Below are the code and all the weights of a small trained network. Each question names an input and a class and asks about switching units off, where a switched-off unit gives its printed mean instead of its output.

import numpy as np


def w(rows, s, z=0):
    codes = np.array(rows[::2]) - 128.0
    scale = np.full(codes.shape[1], s)
    scale[-1] = z or s
    return codes * scale


def f(y):
    return y / 2 * (1 + np.tanh(0.7978845608 * (y + 0.044715 * y**3)))


def log_softmax(a):
    a = a - a.max(-1, keepdims=True)
    return a - np.log(np.exp(a).sum(-1, keepdims=True))


def net(x, mask):
    res = np.array(x, float).reshape(1, 3) / 4 @ E
    y = f(res @ A[0][:, :-1].T + A[0][:, -1])
    res = res + np.where(mask, y, B[0][:, -1]) @ B[0][:, :-1]
    return log_softmax(res[-1] @ U[:, :-1].T + U[:, -1])


A, B = {}, {}
E = w([
[130,214,83,204,55,149,214,167,154,158,75,90],'x0',
[160,119,65,175,177,252,57,93,158,194,83,176],'x1',
[196,241,91,119,201,52,132,230,211,102,93,203],'x2',
],0.013)
A[0] = w([
[136,130,169,43,189,27,93,174,200,66,143,196,191],'N1',
[105,55,218,83,128,96,159,137,92,59,213,91,224],'N2',
[84,202,152,190,85,172,217,143,187,116,85,95,234],'N3',
[112,47,136,84,189,125,1,74,136,129,174,208,253],'N4',
[171,238,69,169,159,136,75,177,208,154,128,169,231],'N5',
[116,150,180,45,152,126,191,189,89,93,156,125,219],'N6',
[96,126,145,174,25,175,196,79,37,124,118,41,236],'N7',
],0.008,0.0033)
B[0] = w([
[167,122,158,4,145,106,73,131,99,98,195,161,244],'N1',
[98,90,195,190,120,114,114,175,116,98,107,204,252],'N2',
[131,206,101,165,171,138,195,135,167,203,162,190,212],'N3',
[102,43,152,136,162,81,145,72,96,196,112,36,241],'N4',
[199,153,55,84,50,97,135,97,116,127,124,105,228],'N5',
[135,108,158,37,106,139,137,103,194,27,121,145,203],'N6',
[28,118,110,218,117,167,143,106,142,113,174,165,253],'N7',
],0.011,0.019)
U = w([
[210,203,35,157,86,120,165,152,106,170,52,109,190],'0',
[188,124,152,72,155,106,72,116,82,166,190,51,2],'1',
[153,232,169,51,107,81,180,183,209,59,123,169,209],'2',
[96,103,247,84,239,90,72,112,115,84,110,147,100],'3',
[87,183,112,225,136,197,205,131,168,196,169,192,148],'4',
[85,35,116,173,148,153,176,74,90,231,74,2,145],'5',
[80,67,181,187,91,170,153,147,135,26,135,162,80],'6',
],0.0081,0.0016)

Each question gives the input, the list of numbers given to net, and the class t.
The units are the neurons (one row each of A and B). Each row of codes is followed by its name. A weight is (code - 128) times the scale printed after its matrix; where a second scale follows, it is the last column's (A, B and U).
mask holds one flag per neuron, in row order. A switched-off neuron (its flag False) gives its mean, the last column of its row in B, instead of its output. The means were averaged over made-up inputs and are rounded, as every weight is.
A unit's drop is (log p(t) with every unit on - log p(t) with that unit switched off) / (log p(t) with every unit on - log p(t) with every unit switched off).
The circuit of an input: a set's keep is (log p(t) with only the set's units on - log p(t) with every unit switched off) / (log p(t) with every unit on - log p(t) with every unit switched off). Starting from all 7 units, units are removed one at a time, each time the one whose removal leaves the highest keep (on an exact tie, the one counted first), for as long as the keep stays at least 0.8.
units of the circuit, in order: the units of the circuit, biggest drop first
most important unit: the unit with the biggest drop
top k neurons: the k neurons with the biggest drops, biggest first
drop of u: that unit's drop, to one decimal
input [8,-7,-1], class 4: most important unit : N3
input [-1,4,7], class 1: units of the circuit, in order : N1; N6; N2
input [-2,7,8], class 1: top 2 neurons : N1; N3
input [7,7,0], class 0: top 2 neurons : N5; N2
input [6,1,2], class 0: top 3 neurons : N5; N7; N2
input [-5,-1,-3], class 5: top 3 neurons : N4; N1; N6
input [7,-4,3], class 4: top 2 neurons : N3; N1
input [-5,-6,-4], class 6: top 3 neurons : N2; N7; N1
input [2,-1,-6], class 4: top 3 neurons : N6; N1; N7
input [-5,0,-5], class 5: top 2 neurons : N4; N1
input [-3,6,1], class 5: top 2 neurons : N1; N4
input [5,0,3], class 0: top 2 neurons : N7; N5
input [-2,8,6], class 0: top 2 neurons : N5; N6
input [6,7,5], class 0: units of the circuit, in order : N5
input [2,-1,-1], class 4: drop of N4 : 0.3
input [3,-5,0], class 4: drop of N5 : 0.2
input [-2,7,-4], class 5: drop of N2 : 0.0
